Below are the code and all the weights of a small trained network. Each question names an input and a class and asks about switching units off, where a switched-off unit gives its printed mean instead of its output.

import numpy as np


def w(rows, s, z=0):
    codes = np.array(rows[::2]) - 128.0
    scale = np.full(codes.shape[1], s)
    scale[-1] = z or s
    return codes * scale


def norm(h):
    return h / np.sqrt((h * h).mean(-1, keepdims=True) + 1e-5)


def f(y):
    return np.maximum(y, 0)


def log_softmax(a):
    a = a - a.max(-1, keepdims=True)
    return a - np.log(np.exp(a).sum(-1, keepdims=True))


def net(x, mask):
    res = np.array(x, float).reshape(1, 3) / 4 @ E
    u = 0
    for l in range(3):
        y = f(norm(res) @ A[l][:, :-1].T + A[l][:, -1])
        res = res + np.where(mask[u : u + 7], y, B[l][:, -1]) @ B[l][:, :-1]
        u += 7
    return log_softmax(norm(res)[-1] @ U[:, :-1].T + U[:, -1])


A, B = {}, {}
E = w([
[178,148,56,102,254,170],'x0',
[23,45,39,128,124,17],'x1',
[134,111,97,96,91,144],'x2',
],0.0083)
A[0] = w([
[31,210,210,140,70,160,39],'0.n1',
[145,52,111,128,195,114,220],'0.n2',
[149,144,70,80,151,44,17],'0.n3',
[176,194,87,150,137,181,2],'0.n4',
[254,144,208,170,68,122,36],'0.n5',
[167,160,133,95,92,49,28],'0.n6',
[122,173,93,88,88,104,116],'0.n7',
],0.0079,0.0027)
B[0] = w([
[156,162,171,196,128,253,209],'0.n1',
[131,198,142,218,124,176,219],'0.n2',
[57,119,26,201,171,145,176],'0.n3',
[181,222,100,19,80,76,205],'0.n4',
[174,5,10,151,57,176,255],'0.n5',
[132,137,56,155,155,35,136],'0.n6',
[143,118,170,158,113,220,151],'0.n7',
],0.0068,0.0053)
A[1] = w([
[182,227,199,30,161,118,57],'1.n1',
[14,140,250,142,78,32,78],'1.n2',
[211,194,121,107,137,150,126],'1.n3',
[157,179,88,2,156,168,141],'1.n4',
[119,102,78,63,161,75,137],'1.n5',
[121,183,92,65,206,146,2],'1.n6',
[199,94,67,98,254,130,231],'1.n7',
],0.0085,0.0022)
B[1] = w([
[209,157,205,138,238,44,200],'1.n1',
[162,25,34,35,127,102,193],'1.n2',
[128,78,211,109,122,10,251],'1.n3',
[173,156,252,145,238,59,232],'1.n4',
[77,254,234,188,153,170,157],'1.n5',
[171,66,86,153,99,138,189],'1.n6',
[43,158,122,68,184,229,254],'1.n7',
],0.0092,0.0064)
A[2] = w([
[168,163,184,200,23,136,4],'2.n1',
[140,116,187,174,158,152,187],'2.n2',
[201,125,204,161,56,112,39],'2.n3',
[179,157,160,124,126,180,122],'2.n4',
[105,128,63,54,174,205,61],'2.n5',
[179,129,147,175,70,188,98],'2.n6',
[143,107,28,190,10,72,140],'2.n7',
],0.011,0.0031)
B[2] = w([
[114,102,197,251,88,215,223],'2.n1',
[152,115,105,52,69,171,243],'2.n2',
[31,120,58,254,112,196,248],'2.n3',
[159,112,142,146,147,93,228],'2.n4',
[4,177,68,161,93,129,195],'2.n5',
[180,114,67,129,142,161,234],'2.n6',
[184,80,152,48,148,88,254],'2.n7',
],0.01,0.0063)
U = w([
[192,59,159,225,82,227,204],'0',
[138,3,95,22,106,23,193],'1',
[110,166,195,110,57,76,23],'2',
[144,156,135,128,83,82,3],'3',
[135,163,148,136,86,74,9],'4',
[117,169,180,116,69,84,9],'5',
[217,160,251,87,237,122,224],'6',
[16,192,89,158,195,147,238],'7',
],0.015,0.0055)

Each question gives the input, the list of numbers given to net, and the class t.
The units are the neurons (one row each of A and B). Each row of codes is followed by its name. A weight is (code - 128) times the scale printed after its matrix; where a second scale follows, it is the last column's (A, B and U).
mask holds one flag per neuron, layer by layer. A switched-off neuron (its flag False) gives its mean, the last column of its row in B, instead of its output. The means were averaged over made-up inputs and are rounded, as every weight is.
A unit's drop is (log p(t) with every unit on - log p(t) with that unit switched off) / (log p(t) with every unit on - log p(t) with every unit switched off).
The circuit of an input: a set's keep is (log p(t) with only the set's units on - log p(t) with every unit switched off) / (log p(t) with every unit on - log p(t) with every unit switched off). Starting from the 12 units with the biggest drops (on a tie, the unit counted first), units are removed one at a time, each time the one whose removal leaves the highest keep (on an exact tie, the one counted first), for as long as the keep stays at least 0.8.
units of the circuit, in order: the units of the circuit, biggest drop first
top k neurons: the k neurons with the biggest drops, biggest first
k most important neurons of layer l: the k neurons of layer l with the biggest drops, biggest first
drop when u is switched off: that unit's drop, to one decimal
input [1,7,-2], class 7: units of the circuit, in order : 1.n5
input [-2,1,-1], class 1: units of the circuit, in order : 1.n2; 0.n5
input [-8,1,-7], class 1: top 2 neurons : 1.n2; 0.n2
input [0,1,0], class 1: 3 most important neurons of layer 0 : 0.n1; 0.n3; 0.n2
input [0,2,0], class 1: top 2 neurons : 1.n4; 1.n7
input [1,0,-5], class 6: top 3 neurons : 0.n5; 2.n3; 0.n3
input [-6,1,1], class 1: top 2 neurons : 1.n2; 0.n5
input [1,0,-4], class 6: 2 most important neurons of layer 2 : 2.n1; 2.n5
input [-4,1,-7], class 1: top 4 neurons : 1.n2; 1.n7; 0.n5; 0.n2
input [1,7,-7], class 7: 2 most important neurons of layer 1 : 1.n5; 1.n3
input [1,8,-6], class 7: top 3 neurons : 1.n5; 1.n3; 0.n3
input [0,2,3], class 1: top 2 neurons : 1.n7; 1.n4
input [0,-7,-7], class 0: top 2 neurons : 0.n5; 2.n3
input [-6,3,-3], class 1: drop when 1.n2 is switched off : 2.4
input [-5,2,1], class 1: drop when 1.n2 is switched off : 2.6
